Below are the code and all the weights of a small trained network. Each question names an input and a class and asks about switching units off, where a switched-off unit gives its printed mean instead of its output.

import numpy as np


def w(rows, s, z=0):
    codes = np.array(rows[::2]) - 128.0
    scale = np.full(codes.shape[1], s)
    scale[-1] = z or s
    return codes * scale


def f(y):
    return np.maximum(y, 0)


def log_softmax(a):
    a = a - a.max(-1, keepdims=True)
    return a - np.log(np.exp(a).sum(-1, keepdims=True))


def net(x, mask):
    res = np.array(x, float).reshape(1, 2) / 4 @ E
    y = f(res @ A[0][:, :-1].T + A[0][:, -1])
    res = res + np.where(mask, y, B[0][:, -1]) @ B[0][:, :-1]
    return log_softmax(res[-1] @ U[:, :-1].T + U[:, -1])


A, B = {}, {}
E = w([
[116,74,78,9],'x0',
[226,145,196,55],'x1',
],0.012)
A[0] = w([
[88,77,68,160,199],'N0',
[135,171,136,220,50],'N1',
[87,106,135,158,82],'N2',
[190,199,144,4,168],'N3',
[114,80,115,69,70],'N4',
[215,131,217,101,131],'N5',
[41,123,94,143,103],'N6',
[139,161,124,156,247],'N7',
[167,168,167,199,20],'N8',
[101,149,158,182,106],'N9',
[102,91,134,144,75],'N10',
[123,74,46,42,143],'N11',
[145,36,126,86,255],'N12',
[166,171,156,159,160],'N13',
],0.015,0.0092)
B[0] = w([
[71,244,211,123,207],'N0',
[164,173,12,51,187],'N1',
[79,137,103,91,149],'N2',
[111,219,185,95,250],'N3',
[199,103,28,119,173],'N4',
[53,244,118,66,227],'N5',
[85,225,151,13,182],'N6',
[222,132,142,243,202],'N7',
[176,80,30,3,177],'N8',
[174,155,55,130,173],'N9',
[37,118,160,123,136],'N10',
[225,162,24,154,232],'N11',
[228,121,147,214,228],'N12',
[254,146,77,134,192],'N13',
],0.0073,0.016)
U = w([
[50,249,153,36,98],'0',
[192,117,26,99,101],'1',
[152,169,172,205,250],'2',
[80,91,130,110,95],'3',
[70,59,202,97,102],'4',
[99,82,142,154,94],'5',
[94,65,177,87,103],'6',
[100,24,224,180,103],'7',
],0.012,0.016)

Each question gives the input, the list of numbers given to net, and the class t.
The units are the neurons (one row each of A and B). Each row of codes is followed by its name. A weight is (code - 128) times the scale printed after its matrix; where a second scale follows, it is the last column's (A, B and U).
mask holds one flag per neuron, in row order. A switched-off neuron (its flag False) gives its mean, the last column of its row in B, instead of its output. The means were averaged over made-up inputs and are rounded, as every weight is.
A unit's drop is (log p(t) with every unit on - log p(t) with that unit switched off) / (log p(t) with every unit on - log p(t) with every unit switched off).
The circuit of an input: a set's keep is (log p(t) with only the set's units on - log p(t) with every unit switched off) / (log p(t) with every unit on - log p(t) with every unit switched off). Starting from the 12 units with the biggest drops (on a tie, the unit counted first), units are removed one at a time, each time the one whose removal leaves the highest keep (on an exact tie, the one counted first), for as long as the keep stays at least 0.8.
units of the circuit, in order: the units of the circuit, biggest drop first
most important unit: the unit with the biggest drop
top k neurons: the k neurons with the biggest drops, biggest first
drop of u: that unit's drop, to one decimal
input [3,3], class 2: units of the circuit, in order -> [N12; N8]
input [-6,5], class 1: units of the circuit, in order -> [N8]
input [1,-3], class 2: units of the circuit, in order -> [N1; N8]
input [-4,-1], class 1: top 2 neurons -> [N1; N3]
input [2,3], class 2: top 4 neurons -> [N6; N12; N0; N1]
input [3,-1], class 2: top 2 neurons -> [N8; N1]
input [8,8], class 0: top 4 neurons -> [N3; N5; N13; N7]
input [-7,-8], class 0: top 2 neurons -> [N0; N6]
input [-3,-4], class 0: top 4 neurons -> [N12; N6; N11; N0]
input [1,3], class 2: top 3 neurons -> [N6; N0; N1]
input [6,-8], class 0: top 2 neurons -> [N0; N6]
input [-6,-4], class 1: drop of N1 -> 0.2
input [3,-7], class 0: drop of N6 -> 0.2
input [2,-2], class 2: most important unit -> N5
